[128 = 0]

[144 111 100 149 132 121  77 111  96 152 130 165 146 126 142 154  99 197
  76 113 142  79 113 119 152 134 155 118 132 116 159 109 114 135 156 164
 116 130 109 119  76 132 122 145  95 124 113 141 179 136 119 107 144 145
 110 134 137 130 124 117 115 137 122 192 109  98 124 146 136 176 146 162
 123 129 161 138]  <29> & Z
[106 107 127  61 148 108 147 179 115 125 134 144 130 127 137 153 156  16
 163 155 124 214 138 125 136 123 127 110 125 141 101 115 102 141  94 101
 128 142 133 147 154 120 139  97 162 138 138  97 161 134 103 174 125 137
 129 114 122 145 131 162 131 134 105 119 139 108 125 105  82 123 135 109
  90 131 121 134]  <27> & D
[107 102 126  96 188 116 141 190  93 162 151 188 111 183 119 158 171  38
 174 131  93 114 160 114 122 136 159  80 130 168  86  92  98 115   4  64
 198 134 194 177 131 135 119 110 156 126 165 150 105 127  86 176 105  61
 102 105 141 160 115 157 134 122  81  77 127  74  98 119 127  71 111 132
  71 131 116 158]  <27> & D
[106  98  84  99 177 130 112 145  61 204 169 225 124 160 148 184 117 162
  99 105 116  68 134 116 188 131 171  81 118 159 120  89  88 137 106 114
 165 145 168 147  71 132 140 134  99 140 146 133 172 210 103 136 123 108
 104 101 145 159  77 169 123 126  94 198  94  51 101 135 108 142 128 168
 105 130 146 149]  <29> & Z
[124 116 114 149 124 123 148 132 130 139 147 175 128 162 132 154 119 142
 123 108 112  76 129 150 111 132 157 116 143 138 113 130 129 123 153 133
 146 146 148 130 107 125  71 138 129 117 121 130 120 129  99 125 103  90
 108 121 147 121 119 131 124 138 139 135 132 113 131 137 132 131 123 150
 118 114 140 160]  <29> & D
[123 124 139  90 112 142 136 182 112 138 129 181 114 149 143 149 139  73
 150 144 139 151 166 133 114 122 121 102 142 132 104 136 126 147 105 108
 134 112 130 121 130 116  87 114 143 132  87 123 165 123  80 137 143 106
 116 113 137 162 108 116 135 102 151 116 133  89  91 109  91 141 122 124
  86 117 106 189]  <21> & D
[118 100 129  98 159 138 116 154 117 153 130 193 120 144 153 181 137 105
 127 134 144 141 160 143 170 117 130 105 122 122 131 137 113 136 145 127
 137 136 107 128 118 105 104 112 105 132  83 128 199 130  79 124 123 127
 131 116 148 153 106 130 133  93 151 145 136  58 102 104 104 183 135 136
 102 121 121 194]  <29> & D
[119 115  95  95 147 145 106 143  95 173 141 171 136 120 136 171 129 129
 114 132 131 163 148 124 183 113 134  99 139 128 133 107  94 146 115 136
 103 133 123 133 107 116 145 135 104 136 134  65 187 145 104 121 166 153
 132 130 124 156  91  79 132 113 110 179 111  56 107 114 103 159 141 146
 113 122 133 129]  <29> & Z
[117 118 128  91 152 138 115 153  87 167 142 163 130 131 155 174 150 122
 129 132 127 149 143 124 156 116 129 126 122 137 123 119  92 145  88 126
 122 117 124 127 124 116 158 129 111 140 131 114 176 134 110 138 153 131
 135 116 125 164 102 150 120 103 112 146 108  90 122 126  82 148 129 146
  92 129 107 162]  <29> & Z
[107 111  98 145 142 123  99 133  79 180 161 203 138 148 156 188 113 168
  96  84 122  54 140 126 156 134 163  92 120 130 133 100 111 150 135 129
 170 137 137 136  71 147  97 134 104 121 123 134 200 129  98 122 132  99
 111 116 145 155 101 139 122 138  99 178  59  69 100 137 123 162 132 164
  98 119 153 166]  <29> & Z
[120 108 136 129 153 126  86 157  77 171 149 179 132 147 140 177 113 115
 119 134 123 138 147 138 154 130 150  94 120 134 126 103 101 151 104 114
 139 109 137 128 109 158 128 135 116 125 128 151 205 147  82 124 144 143
 109 117 143 164 117 114 133 124 106 159 130  64  99 123 128 169 138 152
  82 120 149 159]  <29> & Z
[110  97 111 104 158 103 118 172 110 161 152 171 122 166 120 147 124  72
 143 130 101  99 143 126 144 120 158  87 110 146 117  80 102 130  73  96
 176 125 183 154 124 140 129 139 153 128 170 138 136 142 142 164 110  96
  99 103 151 149 123 141 134 150  72  92 135  92  91 139 123  94 127 110
  97 139 152 136]  <27> & D
[123 103  94 115 107 116 103 134 101 154 148 164 137 133 145 189 100 138
  78 122 146  96 111 115 170 131 154  78 116 127 144  94 123 137 167 151
 127 127 129 137  55 124 130 122 114 112 143 107 185 150 111 122 134 151
 112 148 147 134 101 147 133 164 108 201 131 103 122 136 123 186 157 158
 108 119 190 148]  <29> & Z
[119 132 169 120 158 136 155 143 149 111 116 151 113 136 119 127 131 119
 164 113 135 122 154 137  82 132 109 128 143 145 131 157 146 124 109 107
 139 130 128 121 143 128  92 112 108 124  86 139 103 108 106 126 136  81
 124 116 135 132 119 119 128  76 171  81 133 127 110 118 127 112 103 115
 121 117  84 150]  <29> & D
[114 117  78  87 135 133 129 156 105 158 157 160 131 130 138 148 131  69
 124 152  94 170 123 122 165 122 120  82 140 136 125 106 101 149 122 119
 127 139 124 130 131 139 164 114 138 154 163 101 174 140 107 134 129 155
 131 132 136 129 125 165 138 145  96 144 143  99 119 120 102 139 147 147
 103 141 158 139]  <27> & Z
[121 121 118 103 166 133  82 149  69 183 136 143 112 132 131 149 136 124
 127 136 114 129 154 119 163 119 153  89 122 149 114  81  95 137  57 112
 125 120 149 142  99 133 165 144 111 136 148 132 196 143  96 133 144 121
 118 117 124 167 107 135 126 103 109 144 107  78 100 120 118 110 126 138
 114 146 117 143]  <29> & Z
[134 116 119 142 124 130  84 113 113 139 134 170 128 122 159 187  98 188
  75 106 156  99 110 132 169 129 146 127 126  99 160 126 132 154 189 168
 117 130  83 104  91 110  99 141  72 130  73 127 177 135  87  96 155 144
 112 127 128 135 103 119 136 124 169 186 122  94 117 133 126 209 141 153
 131 119 151 172]  <29> & Z
[128 105  97 109 130 117 125 147 118 149 158 167 137 144 155 163 112  85
  92 137 136 149 124 140 151 131 131 120 129 137 133 121 139 144 149 133
 133 141 110 122 118 121 125 111 129 130 136 105 174 136 105 118 130 134
 120 121 140 134  58 163 129 157 117 175 127 103 127 117 102 169 141 144
 112 131 169 163]  <29> & Z
